(in the rows, 128 means zero)
Each row is followed by its class number. Each block has new classes, again numbered from 0 up, in any order.
[116  74 141 126 165 122 147 151 161 116 108 142 119 167 122 145 136 107
 109 121  93 161  93 100 139 136 151  91 169 133 131 110 105  98 126 162]
7
[150 139  89  94 215 140 149 111 111 151  98 138 125 115 123 148 143 157
  90 106 135 140 118 107 153 131 114 107 159 150 178 112 129 153 122 161]
1
[142 127 127 102 113 166 126 122  97 146 121 107 164 125 154 105 177 132
  65 197 179 192 119 121 121 136 111 136 150 128 156 128 147 175 161  97]
5
[136 133 111  99 102  91 109 143  60 134 135  64 156 145 174  92 186  97
  89 178 150 178 131 228  86 117 150 140 159 113 123 121 119 153 120 109]
6
[102 134 107  78 182 114 145 117 150 116 120 167 111 136  97 148 112 150
  41 119 102 134  93 176 117 152 136 112 129 162 100 133 125  93 146 163]
1
[185  46  74  90 115 108 130 143 169  92 133 124 127 113  82 114 116  97
 160 150 186 115 128 184 100 187 128 158 167 157 146 147 179 164 105 133]
4
[116 120 120 108 124  91 124 121 175  97 162  81 172 200 127 139 190 130
 177  96  75 161 138 150  86 110 103 153 168 115 135 123 131  93 113 115]
0
[150  97 129 101 153 108  91 127 152  97 137  93 136 128 100 147 158 145
 106 109  84 158 104 118 150 209 183 119 114 139 164 127 121 117 142 122]
0
[128 111 115  92 152 124 155 130 156 129 152 166 145 150 126 139  81 127
 105 119 103 119 121 139 132 178  89 130 159 148 100 157 130  92 126 147]
4
[148 144 114  79 122 144 123 127 148 152 163 130 154 138  98 148 138 133
 162 157 129 154 101 100 152  93  88 138 128 164 125 128 177 113 167 105]
0
[149 108 148 142 126 149 137 143 141 135 168  92 145 112 155 130 138  82
 131 179 134 187 132  73 147  80 132 140 122  89 129  86 146 108 155 112]
0
[178  84 119 115 120 142 159 134 200 151 160 157  96 144 123 159 128 153
 105  95 125 162 117 109 134 129  67 149 128 172 202 164 105  85 136 132]
1
[108 148 164 107 134  75  66 124 152 135 177 121 165 179 155 145 174 126
  83  89  76 133 110 117 139 133 146  80 173 120 145 136 107  71 107 110]
1
[134 137 152 130 131 106 119 115 164 114  91 118 179 182 147 127 171 135
 114 104 125 143 109 138 121 122 166 104 138 141 103 121 104 130  78 123]
5
[145 136 132 184 206  58  54 139  84  78  13  73 158  89 114 121 202  74
 125 147 193 140  81  69 154 112 191  82 149  68 114  80 190 182 138 112]
5
[141 129 141 114 145 118 125 102 101 120 137 140 178 182 125 155 187 113
 114 146 149 123 115  80 156 137 117 115 142  89 135 109 129 108 158 113]
2
[157 152  87 104 140  82 136 127 105 134 116  68 118 163 105 113 123  96
 102 126 105 160 106 189  96  80 151 139 139 141  98 129 151 153 128 137]
2
[184 159 127  63 136  67  99 174 138 102 101 144 215 192 130 137 149 134
 133 129 122 101 129 188 157 183 158 122 157 155 134 201 142 131 146 128]
6
[125 158 133 162 109 123  90 156 141 128 146  91 126 162 150 164 154 120
 170 120  90 138 150  85 124  81  99 141 155 107 167 141  71 100 122  57]
0
[ 97 140 118  97 133 152 145 124 115 113 145 149 124 154  96 109 118 111
  63 138  90 157 148 146 125  83 126  96 113 177 119 144 168 100 156 145]
7
[181 123 114 127 130 108 142 130  99 117 154  74 117 159  95 164 145  78
 132 133 137 103 136 119 137  41  89 151 121 145 167 140 129 137 122  95]
2
[ 76 148 163  50 120 116 155 153 109  74 161 104 150  81 118 130 108 131
 133 129 122  91 176 144  97 176  89 158 193 145 116 129 192 151 127 142]
1
[171 127  96 136 139 132 148 108  89 148 105  42 119 154 158 141 134 169
 139 137  88 199  97 151 140 139 201 151 113  93 150  82 107 154 133 117]
0
[ 96 127 134 103 132 135 135 119 142  99 126 177 119 164 142 128 117 123
 114 111  97 168 133  81 161  93 171  78 155 155 118 118 118 104 134 146]
7
[106 136 130  91 160 136 124 166 151 111 160 124 115 122 165 162 114 117
  99 137  96 129 130 112 144 107 164  97 170 148 129 121  73 126 137 162]
6
[122 128 124  92 155 139 153 149 119  94 135 143 113 143 121 126 128 111
 101 149  91 120 148 185 125  71 128 152 114 155 144 161 122 118 109 111]
3
[153 134 122  99 162 141 181 135  99 140 126 150 116 161 129 139 106 116
 165 153 141 146 100 113 168  70  90 119 170 149 145 133 169 102 153 122]
1
[100  95 150  90 125 172 215  78  68 129 125  85 140 122 190 130  77 177
 124 124 108 198 124 142 130 225  72 174 134 140 108 109  91 123 119 131]
5
[141 139 119 110 183 124 132 146 187 112 123 187 138 141 107 159 137 100
  50  93 140 123 137 125 121 115 110  82 160 159 134 149  96  91 107 151]
1
[161 110 130  94 171 140 154 143 115 142 128 136 196 134 160 118 121 123
  97 118 173 151 123 141 154 178  58 114 158 177 120 167  83 113 133 157]
5
[153 115  88 118 153 134 152  93 141 153 135 113 140 186 137 137 109 101
 155 124 110 148 146 137 123  98 121 137 144 121 136 118 103 128  89 123]
2
[ 86  54 154 140  98 114 144 146  50  93 186 114 142 153 150 136 104  93
 123 212 127  52 155 163 141 100 112 150 119  54 143 119 148 136 149 115]
7
[131 143 151 108 126 164 185 116 129 126 160 174 146 154 164 114 127 160
 126  94 131 155 144 107 151 130 128  92 152 135 136 112 149  97 135 179]
1
[ 88 142 137  85 121  61  95 155 130  86 154  91 121 110 108  84 150 109
 131 122  93 112 145 166  93 112 132 161 160 185  97 155 166 116 113 114]
4
[ 78 162 154 123  72 159 127 136 142 110  75 100 109  45 169 146  70 128
 135 118 160 194 127  62  88 203 123 126 205 120  64  82 108 185  98 102]
5
[110  60  67 107 206 124  99  70 145 204 178 197  97 110 141 114 117 140
  71 118 119 125  97 130 155  80 113  82 116 127 173  96 124 143  84 178]
1
[109 101 131 147 138 155 113 154 162 145 108 117 105 105 156 140 151 122
 114 149 121 169 144  48 135 114 155 124 161 123 174  93  78 139 128 126]
7
[123 140 124  99 153 123 100 132 213 151 156 132 121 109 126 149 103 150
  90  90  85 134 126 117 130 140 154 111 137 167 138 129 117 106 110 158]
1
[167  89 105 167 150 168 140 144 149 110 119 123 103  96 131 148 118 112
 149 132 142 150 135 111 146 121 136 137 103  91 173 116 135 120 131 136]
3
[129 167  96 183 199 111  95 138 134 183  67 107 153 181 147  82 158 124
 180 114  98 164 117 115 118 142 156 106 165  78 122 114 116 110 138 149]
2
[ 94 120 138 103 119  37  92 145  93 130 159  84 112 143 146 119  96 134
 129 107  50 106  86 175 121 163 126 147 170 133  96 157 126 112 109 111]
4
[143 137 145 164 105 132 112 129 175 133 139  75 124 115 129 127 141 109
 172  72  79 162 152 137 109  91 130 145  92 136 138 119 145  93  54 110]
3
[125  93 120 120  75 111 158 128  97 139  78 153 113  79 220 109 166 175
 154 168 212 184 116 131 120 154 152 189 143  85 108  63  76 187 132 143]
6
[125 178 142  93  97 148  89 126  73 124 171 127 149  75  87 129 147 136
 129 133 169  88 145  54 159 157  99 107 128 142 140 120 208 166 186 127]
2
[ 96 133 108 129 178 125 127 121  94 117  82  99 108  68 120 140 172 149
 132 123 137 143 118 111 115 154 118 135 123 126 129  76 143 151 138 161]
6
[129 143 109  84  85 128 173 120  24 101 116 116 114 114 159 141 103 157
 122 128 169 184  93 127 127 231  91 138 217 114  91 116 132 139 174 116]
4
[139 111  85 121 164 114 150 123 132 148 124 110 154 151 146 140 122 133
 162 122 127 142 125 133 113 159  63 160 190 108 124 129 130 113 123 136]
4
[106 125 136 108 181  99 135 132 124 129  95 131 123 140 126 117 138 133
 125 120 106 134 103 165 121 161 147 119 161 144 117 118 121 101 100 135]
1
[139 120  99 106 120 117 129 117 166 121 161 201 136 149 138  89 133 122
  88 108 146 149 142 143 129 105 127 110 136 169 105 154 124  92 123 152]
4
[131  95 114  88 193 124 114 128 126 129 100 122 107 134 102 116 146 115
  95 138  93 150 128 121 130 203 151 138 151 160 180 148  83 140 117 108]
2
[108 128 141 136 117 169 110 114 170 119 166  43 133  87 162 154 119 113
 122 143 130 166 142  68 122  92 150 119 143 128 126  77 122 145 115 124]
5
[125 129 144 152 153 112 138 171 115 141 155  55  46  91  91 137 104 118
 105  93  67 100 123 164 107  80  87 143 102 193 168 150 121 100 101 129]
1
[115 116 105  90  98 142 141 106 128 127 118 146 133 129 130 130  92 151
 106 121 118 207 111 104 135 189 129 112 152 123 110 114 178 127 178 156]
7
[124 124 160 140 145  88 141 178 117 119 153 116 129 152 138 108 125 109
 110 103  90  87 126 173 122 133 116 127 146 164  99 164  87  73 101 144]
4
[134 121 162 115 125  87 163 133 142 125 117  97 124 186 119 136 164 145
 148 115  57 166  71 148 124  98 154 152 118 141  99 107 128 101 110 118]
0
[130 129 157 115  70  89  81 126 173 106 137 167 145 181 168 106 171 141
 115 128 139 182  99 102 156  88 149 123 124 163 125 174 105  85 161  80]
5
[120  56 160  83  77  16 130 156  66  83 111 240 117 188 165  97 116 106
  52 162 125 160  75 142 175 127 125 138 147  91 113 192 137 121 191  99]
7
[113 133 121 115 147  96  81 140 116 162 153  92 120 108 122 119 154 113
  56 156 111 134 107 128 116 128 132 140 121 125 121 121 106 131 159 129]
2
[132 150  81 158 129 114  57 138 154  86 117  80  84  84  79 150 128 159
 190  80 129 117 113 129 131 148 193 108  99 168 128 111 106 113 150 134]
0
[142  59 146 125 146 175 119 155 206 175 121 137 149  91 139  80 117 147
 138 147 154 154 115 140 133 243 129 132 116 199 142 146  78 113 107 155]
5
[120 128 127  96 120  89 127  69 115 105 116  83 161 151 147 121 162 145
 119 104 119 167 122 141 121  93 125 146 125 144 117 112 157 162  88 111]
5
[185 135  86 128  83 153  47 118 161 116 125  98 171 141 130 148 115 146
  93 125 161 148 135 135 131 223 176  85 143 119 185 168 130 179 138  92]
5
[112 134 150 154 109 141 138 116 138 133 129 143 155 198 144 138 133 126
 183 135  88 173 103  92 129 139 127 107 154  53 108  96 158  94 132  97]
0

Next block: new classes, numbered from 0 again.
[152 146 153 151 117 118 124 124 106 119 119 147 147 149 126 111  71 171
 145 106 109 189 163 106 138 141 158 119  92  92 152 130 153 149 165 108]
0
[142 137 182 123 106 163 139 152 125  67 102 153 157 141 105 111 115 191
 121 157 142 177 139 120  94 140 128 109 170  79 104 128 117 106 112  88]
2
[158  77 105 113 174 161 124 109 107 101 125 119 114 107 119 128 191 145
 137 162 142 171 142 123 134 102 107  99 163  98 121  84 119 119 147 134]
3
[132 136 116 173 111 125 216  77 115  66 127 110  73  99 115 156  98 166
  83 143 101  70 151 124 171 142 135 156 118  97 124 101 166 188 160 159]
9
[138 115 104  61 148 136 112 131 104  68 110  90 115 148 163 138 143 122
 175 144 148 106 134 134 118  90 110 143 160 101 104 108 121  95 175 111]
2
[179 115 135  84 135 187 155 144  98 123 107 150 133 134 114 111 122  90
 163 104 109 132 117 141 113  81 170 108 128 146 113 105 120  67 150 130]
9
[117 129 144 130 130 156 169 105 115  33  90 149 132 131  94 142 148 161
 114 125 119 180 146 139 135  93 157 132 144  71 150 139 131 104 152 112]
2
[125 108 141 129 104 123 161 122 159 111 147 131 135 133  97 138 166  77
  69 167 110 121 129  96 162 130 152 120 134  91 140 123 153 106  96 140]
1
[149 133 113 117  98 148 135 168  86  67  96 110 129 161 134 122 123 141
 163 129 157 162 127 125 135 148 118 130 144 133 120 110 125  58 186 100]
0
[132 157 156 151 148 166 137 102  82 106  85 177 129 127 125 104 111 154
 136  99 113 143 122  48  87 161 115 123 136  49 110 107 149 124 133 121]
7
[158 133 131 109 123 172 187 108  99  74  76  96 116 176 112 172 114 146
 117 132 106 128 139 109 166  69 137 143 150  65 113 134 111 161 151 138]
5
[149  92  82 103 118 143 147 137  76 115 129  86 116 103 110  98  95 152
 129 114 149 142 113 132 130 100  82 103 175 108 126  85  81 100 186 111]
3
[104 136 193 101 154 164 167 100 112 118 118 140 145 148 120 112  80  96
 129 157 107 157 154 147 117  99 119 135 130 100 133 148 132 139 117 136]
1
[116 127 135 160  90  93 138 120 190  88 115 160 110  78 125 190 126 176
 134  51 108 113 152 168 140 125 184 109 119 125 170 104 129 128 113 119]
4
[167 128 104  65 113 128 124 145 158  90  96  99 124 162 114 165 135 102
 105 123 117 127 139 124 144  77 153  89 137 131 120 113 120 107 145 107]
9
[105 123 243 108  98 116 127 130 106 122 125 158 143 156 139 150 107  63
 142 119 143 108 117 149 129  74 150 100 157  74 170 148 151  83 131 118]
10
[138 122 136  74 133 142 113 168 115  60 118  91 107 156 135 133 119 106
 182 121 160 142 142 150 109  60 125 111 154 111 102 115 109  91 153 142]
4
[121 121 120 157  89  99 193  38 172 113  84 133 105 147 132 150 144 101
 113 113 125  70 113 137 198 124 140 151 162 123 120 134 132 147 127 108]
6
[149 107 131 142  83 109 142 115 157  96 120 145 123 108 141 182 160 152
 150 130  96  85 121 105 162 135 149 150 155  79 139  97 112 148 114 127]
8
[145  97 151 105 120 156 153  85  88  76 140 131 129 154 113 135  91 115
 141 125 134 116 132 178 145  96 179 130 116 143  97 148 128 114 140 117]
9
[141 138 158 154 143 142 127 103 166 116  96 136 110 107 111 132 159 159
 130 153 117 100 132 147 153 147 147 150 114 104 131 136 164 122 107 127]
0
[114 167  95 156 152 148 132  85 162  98  78 110 124 137 148 116 155 109
 123 110 142 196 154 100 126 147 131 101 123  94 124 145 190  81 109 102]
0
[106 117 193 120 146 144 125 136  97 113 123 131 147 147 123 140  45  97
 186 174 134 164 140 106 114 122 129 136 144  89 125 130 143 112 100 125]
1
[141 133 151 118 112 133 130 115 127 110 164 129 144 122 130  90  99 120
 141  97 125 139 101 131 123 109 182 112 130  63 120 156 154  71  90 126]
8
[133 138  82 163 135 135 165  41 138 139 100 147  97 121 145 162 170 156
 104 126 104 104 142 120 169 154 123 144 140 114 160 129 179 134 101 150]
2
[121 154 133 154 160 130 152 110 163 121 114 126  84 137 159 125 187  81
 140 113 135 138 150 110 145 150 123 127 131 141 143 117 220  77 119 155]
6
[117 132 141  95  94 102 135 159 182  87 114 113  96 140  98 193 136  98
 132 173 119  94 110 146 141 121 148 142 139 119 125 113 135 108 107 170]
4
[106 143 133 121  99 111 165 127 169 108 113 142 128 116 133 143 137  98
 102  79  86 101 132 140 128 103 171 120 124 122 132 118 141 132 121 114]
9
[144  82 159 155 127 161 155 119  64 129  63 162 154 115 109 109 117 108
 119 163 118 131  81  96 146  87 176 123 128  46 136 113 150  57 163 100]
7
[137  99  84  83 113 156 105 167  65 100 143  93 134 170 103 158 111  78
 138 127 133 154 139 105 133  37 108 119 163 126 129 139  91 104 160 113]
2
[178  89  72  82 127 237 149 121 115  88  50 121 128 146  96 145 162 153
 131 167 112 163 127 129 135 124  90 139 147 113 107  88 105  69 119 117]
7
[165 111  87 121 134 174 158 110 126  74 115  77 139 143 114 158 119 122
 141 131 128 186 165 106 131 126 156 142  91 131  82 115 111 137 175 110]
5
[137 106  36  93 132 187 160 113 116  80 110  98 114 126 118 143 162  80
 120 158 111 163  92 106 133 113 123 123 141  86  89  98 120  73 119 149]
7
[ 93 110 219 120 140 154 132  92 102  95 117 156 137 177 134 100  88  96
 164  76 112 130 152 119 127 123 130 147 122  85 122 164 131 127 111 113]
6
[154 109 120 117 111 160 133 172  99  94 117  93 114 143  93 125 104 110
 159 151 126 132 115 120 149 106 121 144 142 116 117 121 115  86 154 128]
0
[143 117 156 100 120 140 128 128 102  82 158 176 138 171  67 105 156 165
 127 127 122 171 113 123 122 100 129 132 181  97 150 143 146 125 128 123]
8
[173  64 147 158 128 162 124 118 103 117 138 102 124  96  91 130 124  98
 169 140 157 149 139 127 150  72 144 114 139 112 106 113  92  95 133 123]
3
[101 129 139 128 151 158 164 140  76 131  83  91 160 168 136  84 100 109
  78 128 127 142 127 116 118 104 135 145 116 116  89 163 153 125 168  81]
5
[140 100 119 155 100 122 143 120 176  76 134 124 114 110 116 130 156 136
 161  93 109 152 131 152 162 144 161 137 123 129 140 119 120 102 123 119]
0
[162 129  74  80 133 174 144 118 101  97 118 104 127 141  86 154 142  82
 108 134 129 157 135  92 151 113 126 106 118 117 138 116  85  77 157 149]
1
[113  84 131 152  98 137 134 115 106 124 156 119 121 105 132 143 143 125
  69 123 132  84 144 151 156  93 133 101 121 103 135 138 104 140 115 142]
4
[177 112 129 120 138 119  77 132 121 141 101 123 140 131 106 104 102 226
 181 127 161 144 141 152 151 102 152 137 132  76 119 118 136 126 105 104]
3
[138  49  85 134 117 167 132 131  91  75 157  88 123 108 114 129 164 126
 123 141 146 129 139 124 155 120 123 132 140  96  84 102  96 103 118 121]
3
[140 103 121  98 105 149 121 163  96  89 152 130 144 173  99 127 121  85
 138 138 109 161 128  87 119 122 124 126 142 129 100 119 107 129 162 106]
0
[ 89 143  97 150 112 125 164  98 163 116 105 113 111 121 135 176 110 131
 123 130 120 129 128 147 173 150 127 138 152 114 148 140 146 108  42 144]
1
[115 154  70 176 103 128 135 118 104 121 124  88 116  83 131 151 104 136
  77  68 129  85 150 100 159  56 144 111 127  59 138 154 125 131 120 112]
2
[166 109  93 115 153 151 143  94 116  76 115 144 115 126  93 144 174 152
 146 143 148 146 132 139 154 121 154 131 135 144 110  99 115 125 187 116]
6
[149 124 156 107 126 140 165  81 142 116  98 135 122 141 120 119  83  80
 177 125 109 139 107 115 118 139 155 123 129 114 109 117 117 105 129 141]
9
[130 149 138 183 111 116 158 125 143 126 120 132 120 128 159 165 149 108
  94 113 115 116 161 144 170 121 173 119 108 138 121 139 169 154 102 133]
10
[138 170 105 198 125 124 140 119 144 156  99 150 114 121 159 166 165 133
 113 136 138 150 150  58 137 181 124  91 150  96 135  97 200 135  78 140]
10
[111 138 146 139 104 129 118 143  80 117 133 137 148 169 119 118  59 106
 171 120 127 146 138  93 114 146 136 161 114 112 112 139 165 121 149  98]
0
[168  96  75  78 143 167 137 117 112 112 103 145 114 140  70 139 157 133
 144 132 115 118 106 127 136  86 135 126 166 138 127  93 115 114 145 125]
9
[128  83  94  94 145 167 116 121 103  94 105  88 136 120 108 171 103 107
 168 162 140 138 132 146 159 114 139 146 114 121 124 123  81  80 122 122]
1
[103 129 140 143 133 126 128 119 101  90 116 124 123 149 109 138  73 114
 128 120 128 149 110  80 137 175 155 121 123  63 116 145 161 102  91 130]
10
[132 123 147 113 136 124 128  93 107 152 131 172 131 108  88  84  89 190
 137 148 107 164  82 114 110 121 111 120 150  21 174 103 144 143 133 148]
7
[125 112 132 127 122 119 136 156 119  93  92 104 129 161 146 123 150  51
 150 117 135 132 118 103 152 136 165 140 109 107 111 127 141  64 147 126]
10
[106 103  86 134 146 130  99 143 166 147 143 112 122 106 136 127 140  55
 171  92 115 120 132  80 128 118 155 136 115 105 112 107 171  87  82 119]
6
[120 196 101 149 158 122 148  90 162 131  67 108  93 121 158 137 143 156
 119 153 146 131 140  99 144 178  97 125 130  91 124 113 173 135 122 148]
6
[178 153 111 135 165 153 140 118 127 123 123  84  96 138 166 154 108 165
 106 106 123 152 150  85 143 129 148  71 135  87 130 118 214 102 100 143]
5
[133 140  66 161 135 129 115 142 134 137  72  95 108 136 158 126 133 152
 153 124 160 165 161  61 151 157  88 120 142  93 146  88 190  86 126 111]
6
[152 124 106 163 105 140 139  90 137 119 135 148 107  96 126 158 122 205
 157  93 127 125 129 125 156 152 146 115 163  60 122 101 140 126  37 148]
3
[125  94 108  86 137 139 143 141 120  99  90 104 118 120 145 148 126 140
 158 161 111 160 126 167 137 152 116 132 114 148 155  88  98  96 173 142]
9
[121 153 134 123 139 138 111 119 149  97 123 167 126 147 122 166 156 128
 173  72 120 186 161 103 100 154 138 123 140 121 121 112 159 113  82 128]
3
[112 140  88 135 124 112 156 102 165  77 121 109 122  96  99 149 177 111
  96 115 120 128 121 137 173 141 171 139  97 106 131 139  83 117 121 150]
1
[151 111 191 121 118 101 104 113 129 121 130 151 136 140  95 107  93 143
 190 126 160 143 126 108 113 118 126 119 161  66 148 104 137 137 152 105]
10
[109  96 163 118 135 140 114 124 115  74  74 107 149 147 128  96  91  79
 161 105 154 130 146  97  98  78 148 124 124  64  78 133 109 100 154  77]
4
[143  91 199 125 143 122 114 134  94  97 138 135 132 167 119  82  83 150
 164 126 146 197 167 106 135 106 115 111 137  86 164 117 160 123 181 108]
6
[176  98 168  98 145 155 125 121 115 143  89 159 146 160 117 163 108 107
 162 169 123 142 146 110 138 116 134 113 156 155 146 100 135 100 137 102]
1
[150 112 206 117 108 136 120 116 111 136 123 114 131 126 107 109  54 151
 119 124 150 104 119 135 124 106 106  91 176  82 112 136 102 116 104  99]
3
[116 151 119 188  91 127 177 166 147 102  89 122 112 138 106 144 171 153
  98 163 124 144 160 116 165 150 110 170 133 106 134 112 163 165 115 146]
10
[135 112 159 119 141 121 140 113 139 110  93  97 134 139 118  94 114 178
 117 146 145 124 113 114 132 119 138 134 151  43 128 124 171 119 144  93]
5
[146 112 161 148 115 134 149  96 170  87 109 162 119 128 109 146 186 134
 126 147 113 108 159 105 127 157 146 146 113 102  98 100 114 176 125 149]
4
[134  97 101 131  93 120 139 130 181  86 141 123 113 120  94 172 156 137
 110 104 110 132 142 142 162 137 145 123 140 124 148 107 137 131  94 119]
10
[117 126 136 127  83 148 163 125 149  57 119 167 105 128 128 210 121 150
 121  89  88 116 147 112 131 152 162 105 144  75 142  97 150 107  68 153]
4
[ 82 163 138 121 165 102 154 104 152 104 110 109 118 148 185  93 155  91
 121 136 145 173 150 142 128 124 125 120 121 106 129 134 195 116 159 128]
6
[127 116 172  89 128 147  90 157 146 140 106 136 122 122  90 150  85 137
 125 133 125 107 121 123  96  89 111  85 169  85 145 118 127 107  83 122]
4
